Here is a tiny trained network, its code and every weight. The questions are about switching its units off for an input and a class, where a switched-off unit gives its printed mean instead of its output.

import numpy as np


def w(rows, s, z=0):
    codes = np.array(rows[::2]) - 128.0
    scale = np.full(codes.shape[1], s)
    scale[-1] = z or s
    return codes * scale


def norm(h):
    return h / np.sqrt((h * h).mean(-1, keepdims=True) + 1e-5)


def f(y):
    return np.maximum(y, 0)


def log_softmax(a):
    a = a - a.max(-1, keepdims=True)
    return a - np.log(np.exp(a).sum(-1, keepdims=True))


def net(x, mask):
    res = np.array(x, float).reshape(1, 4) / 4 @ E
    u = 0
    for l in range(4):
        y = f(norm(res) @ A[l][:, :-1].T + A[l][:, -1])
        res = res + np.where(mask[u : u + 5], y, B[l][:, -1]) @ B[l][:, :-1]
        u += 5
    return log_softmax(norm(res)[-1] @ U[:, :-1].T + U[:, -1])


A, B = {}, {}
E = w([
[118,195,154,89,75,148],'x0',
[101,110,191,138,186,220],'x1',
[3,114,148,144,79,132],'x2',
[105,67,219,136,169,70],'x3',
],0.0024)
A[0] = w([
[183,119,136,81,168,140,3],'0.n0',
[111,84,191,130,111,79,61],'0.n1',
[109,107,118,115,86,94,19],'0.n2',
[64,170,157,69,87,37,102],'0.n3',
[120,255,159,68,136,132,13],'0.n4',
],0.0052,0.0024)
B[0] = w([
[89,168,148,60,154,168,167],'0.n0',
[64,74,157,86,200,77,197],'0.n1',
[91,65,126,92,36,202,151],'0.n2',
[107,46,81,154,98,171,251],'0.n3',
[175,102,219,54,53,253,195],'0.n4',
],0.005,0.0026)
A[1] = w([
[236,139,66,172,124,27,7],'1.n0',
[83,126,247,217,156,48,44],'1.n1',
[189,216,183,37,66,183,116],'1.n2',
[83,224,102,125,5,56,82],'1.n3',
[206,144,85,109,164,46,136],'1.n4',
],0.0033,0.0018)
B[1] = w([
[252,177,54,183,126,111,179],'1.n0',
[140,118,122,42,141,56,177],'1.n1',
[116,163,225,38,79,181,254],'1.n2',
[80,92,146,114,226,110,180],'1.n3',
[156,202,131,145,25,117,203],'1.n4',
],0.0045,0.0024)
A[2] = w([
[115,176,88,121,64,153,188],'2.n0',
[41,125,156,135,158,161,192],'2.n1',
[60,208,92,172,162,177,96],'2.n2',
[195,82,133,215,253,200,7],'2.n3',
[69,103,208,99,203,170,130],'2.n4',
],0.0038,0.0016)
B[2] = w([
[133,111,181,183,103,29,222],'2.n0',
[148,172,96,180,94,106,232],'2.n1',
[45,192,177,177,232,117,151],'2.n2',
[38,48,44,168,130,252,172],'2.n3',
[229,115,80,122,169,113,253],'2.n4',
],0.0043,0.0026)
A[3] = w([
[143,64,254,128,234,29,44],'3.n0',
[49,208,94,138,149,50,37],'3.n1',
[36,117,214,150,150,118,228],'3.n2',
[161,180,197,42,78,172,170],'3.n3',
[157,123,177,87,74,207,10],'3.n4',
],0.0045,0.0013)
B[3] = w([
[161,94,224,31,223,59,209],'3.n0',
[35,171,253,175,95,186,148],'3.n1',
[178,150,105,113,116,57,193],'3.n2',
[103,135,144,113,163,213,252],'3.n3',
[138,230,173,10,63,183,206],'3.n4',
],0.0054,0.0038)
U = w([
[222,176,37,194,41,34,164],'0',
[43,194,161,217,94,116,160],'1',
[157,23,219,22,239,1,210],'2',
[167,187,212,41,160,212,150],'3',
[96,61,58,200,185,231,123],'4',
[110,196,215,27,56,225,214],'5',
[73,32,62,163,40,48,196],'6',
[125,179,148,177,207,112,4],'7',
],0.0066,0.0038)

Each question gives the input, the list of numbers given to net, and the class t.
The units are the neurons (one row each of A and B). Each row of codes is followed by its name. A weight is (code - 128) times the scale printed after its matrix; where a second scale follows, it is the last column's (A, B and U).
mask holds one flag per neuron, layer by layer. A switched-off neuron (its flag False) gives its mean, the last column of its row in B, instead of its output. The means were averaged over made-up inputs and are rounded, as every weight is.
A unit's drop is (log p(t) with every unit on - log p(t) with that unit switched off) / (log p(t) with every unit on - log p(t) with every unit switched off).
The circuit of an input: a set's keep is (log p(t) with only the set's units on - log p(t) with every unit switched off) / (log p(t) with every unit on - log p(t) with every unit switched off). Starting from the 12 units with the biggest drops (on a tie, the unit counted first), units are removed one at a time, each time the one whose removal leaves the highest keep (on an exact tie, the one counted first), for as long as the keep stays at least 0.8.
circuit, biggest first: the units of the circuit, biggest drop first
k most important neurons: the k neurons with the biggest drops, biggest first
k most important neurons of layer l: the k neurons of layer l with the biggest drops, biggest first
input [-5,7,-4,-4], class 4: circuit, biggest first -> (2.n3 1.n2)
input [-4,8,6,-6], class 1: 2 most important neurons -> (2.n2 0.n3)
input [-4,-1,7,1], class 6: most important neuron of layer 3 -> (3.n0)
input [-7,-5,-4,3], class 0: circuit, biggest first -> (1.n0 1.n4 3.n0)
input [6,-5,4,1], class 6: circuit, biggest first -> (0.n3 1.n2)
input [-6,7,-5,-6], class 4: circuit, biggest first -> (2.n3 1.n2)
input [-3,1,-1,-2], class 4: 3 most important neurons -> (1.n2 2.n3 0.n4)
input [-7,5,6,-4], class 4: circuit, biggest first -> (1.n2 3.n4)
input [-1,6,2,-6], class 7: 2 most important neurons -> (0.n4 2.n2)
input [0,3,0,1], class 2: 3 most important neurons -> (0.n3 1.n1 0.n4)
input [3,-7,6,8], class 6: 2 most important neurons -> (0.n3 0.n2)
input [-1,8,-1,-3], class 4: circuit, biggest first -> (0.n4 2.n3 1.n2)
input [-7,-4,-3,3], class 0: 2 most important neurons -> (1.n0 1.n4)
input [-6,2,3,-7], class 1: 3 most important neurons -> (2.n2 0.n3 3.n1)
input [0,4,2,0], class 7: circuit, biggest first -> (0.n4 2.n1 1.n2 3.n4)
input [-1,0,4,-5], class 1: most important neuron -> (3.n1)
input [-2,-3,-2,-8], class 0: 2 most important neurons of layer 3 -> (3.n4 3.n3)
input [6,-8,3,6], class 6: 2 most important neurons -> (0.n3 3.n0)
input [-5,0,-6,3], class 0: 2 most important neurons of layer 3 -> (3.n3 3.n0)
input [8,-3,8,2], class 6: 2 most important neurons -> (0.n3 1.n2)
input [-8,7,2,-5], class 4: most important neuron -> (2.n3)
input [-5,0,-3,-7], class 0: 2 most important neurons of layer 0 -> (0.n4 0.n3)
